Below are the code and all the weights of a small trained network. Each question names an input and a target symbol and asks about switching units off, where a switched-off unit gives its printed mean instead of its output.

import numpy as np


def w(rows, s, z=0):
    codes = np.array(rows[::2]) - 128.0
    scale = np.full(codes.shape[1], s)
    scale[-1] = z or s
    return codes * scale


def norm(h):
    return h / np.sqrt((h * h).mean(-1, keepdims=True) + 1e-5)


def f(y):
    return np.maximum(y, 0)


def softmax(a):
    e = np.exp(a - a.max(-1, keepdims=True))
    return e / e.sum(-1, keepdims=True)


def log_softmax(a):
    a = a - a.max(-1, keepdims=True)
    return a - np.log(np.exp(a).sum(-1, keepdims=True))


def net(x, mask):
    ids = ['ΔΞΠΦΨαβγζμτ'.index(c) for c in x.split()]
    T = len(ids)
    res = E[ids] + P[:T]
    q, k, v = (norm(res) @ M[0].T for M in (Q, K, V))
    z = softmax(np.where(np.tri(T) > 0, q @ k.T / 3**0.5, -1e9)) @ v
    res = res + np.where(mask[0], z, O[0][:, -1]) @ O[0][:, :-1]
    y = f(norm(res) @ A[0][:, :-1].T + A[0][:, -1])
    res = res + np.where(mask[1:9], y, B[0][:, -1]) @ B[0][:, :-1]
    return log_softmax(norm(res)[-1] @ U[:, :-1].T + U[:, -1])


Q, K, V, O, A, B = {}, {}, {}, {}, {}, {}
E = w([
[117,123,192,136],'Δ',
[140,132,188,131],'Ξ',
[5,255,99,134],'Π',
[89,107,173,128],'Φ',
[170,156,152,93],'Ψ',
[72,148,102,136],'α',
[136,105,111,188],'β',
[178,104,79,102],'γ',
[47,94,149,108],'ζ',
[92,129,46,121],'μ',
[137,158,69,130],'τ',
],0.03)
P = w([
[129,249,198,253],'0',
[140,210,188,212],'1',
[145,178,178,183],'2',
[143,149,177,156],'3',
[139,119,185,127],'4',
[139,86,199,106],'5',
[135,63,195,77],'6',
[130,33,188,50],'7',
],0.0053)
Q[0] = w([
[109,241,63,81],'h1',
[158,172,200,135],'h1',
[2,146,146,133],'h1',
],0.027)
K[0] = w([
[119,232,32,227],'h1',
[142,251,194,181],'h1',
[5,150,129,207],'h1',
],0.016)
V[0] = w([
[198,23,184,34],'h1',
[76,2,89,76],'h1',
[89,149,232,205],'h1',
],0.0064)
O[0] = w([
[89,155,86,227,4],'h1',
[139,255,126,129,47],'h1',
[51,127,56,83,202],'h1',
],0.0068,0.0018)
A[0] = w([
[50,137,114,95,95],'n1',
[183,203,124,128,2],'n2',
[86,95,169,148,111],'n3',
[128,127,130,188,137],'n4',
[149,129,81,101,129],'n5',
[124,14,133,5,91],'n6',
[119,89,108,128,125],'n7',
[79,145,124,137,163],'n8',
],0.017,0.0051)
B[0] = w([
[190,120,145,113,255],'n1',
[79,172,169,99,190],'n2',
[133,183,137,169,236],'n3',
[142,139,144,31,216],'n4',
[106,110,169,188,213],'n5',
[133,5,90,157,199],'n6',
[104,129,158,145,166],'n7',
[126,137,88,103,234],'n8',
],0.013,0.0057)
U = w([
[73,201,220,190,120],'Δ',
[116,82,188,223,78],'Ξ',
[83,161,103,109,249],'Π',
[232,165,140,158,162],'Φ',
[150,101,245,35,84],'Ψ',
[190,128,91,27,126],'α',
[71,116,111,145,148],'β',
[126,123,142,114,112],'γ',
[3,76,205,46,52],'ζ',
[142,183,57,211,146],'μ',
[59,121,105,139,139],'τ',
],0.02,0.013)

Each question gives the input, a string of symbols that net reads in full, and the target symbol t.
The units are the heads (3 rows each of Q, K, V and O) and the neurons (one row each of A and B). Each row of codes is followed by its name. A weight is (code - 128) times the scale printed after its matrix; where a second scale follows, it is the last column's (O, A, B and U).
mask holds one flag per unit, heads first, then neurons. A switched-off unit (its flag False) gives its mean, the last column of its rows in O or B, instead of its output. The means were averaged over made-up inputs and are rounded, as every weight is.
A unit's drop is (log p(t) with every unit on - log p(t) with that unit switched off) / (log p(t) with every unit on - log p(t) with every unit switched off).
The circuit of an input: a set's keep is (log p(t) with only the set's units on - log p(t) with every unit switched off) / (log p(t) with every unit on - log p(t) with every unit switched off). Starting from all 9 units, units are removed one at a time, each time the one whose removal leaves the highest keep (on an exact tie, the one counted first), for as long as the keep stays at least 0.8.
circuit, biggest first: the units of the circuit, biggest drop first
most important unit: the unit with the biggest drop
k most important neurons: the k neurons with the biggest drops, biggest first
drop when u is switched off: that unit's drop, to one decimal
input τ Φ Φ, target Ξ: 2 most important neurons -> (n4 n6)
input β Ξ μ, target μ: circuit, biggest first -> (n5 h1)
input Ξ γ τ τ Ξ, target Ξ: circuit, biggest first -> (n6 h1 n3)
input ζ β τ β β β β, target α: 3 most important neurons -> (n4 n5 n2)
input γ Φ γ Ψ Δ γ Δ, target Ξ: circuit, biggest first -> (n6 n4)
input Φ γ β Φ, target Ξ: circuit, biggest first -> (n6 n3)
input Ξ β Ξ, target Ξ: circuit, biggest first -> (h1 n6 n3)
input Ψ Φ Δ α β ζ β, target α: circuit, biggest first -> (n4 h1)
input Π Δ τ Φ γ Π β, target Φ: most important unit -> h1
input Π ζ τ τ Φ Δ μ, target μ: 2 most important neurons -> (n4 n5)
input τ β ζ Φ β, target Π: 2 most important neurons -> (n1 n4)
input τ τ Δ β β, target τ: drop when n7 is switched off -> 0.1
input α μ τ γ Φ β τ, target Ξ: drop when h1 is switched off -> 0.2
input μ β γ Δ τ γ, target Φ: drop when h1 is switched off -> 1.1
input Ψ Φ β Δ ζ Ψ τ, target Δ: most important unit -> n2
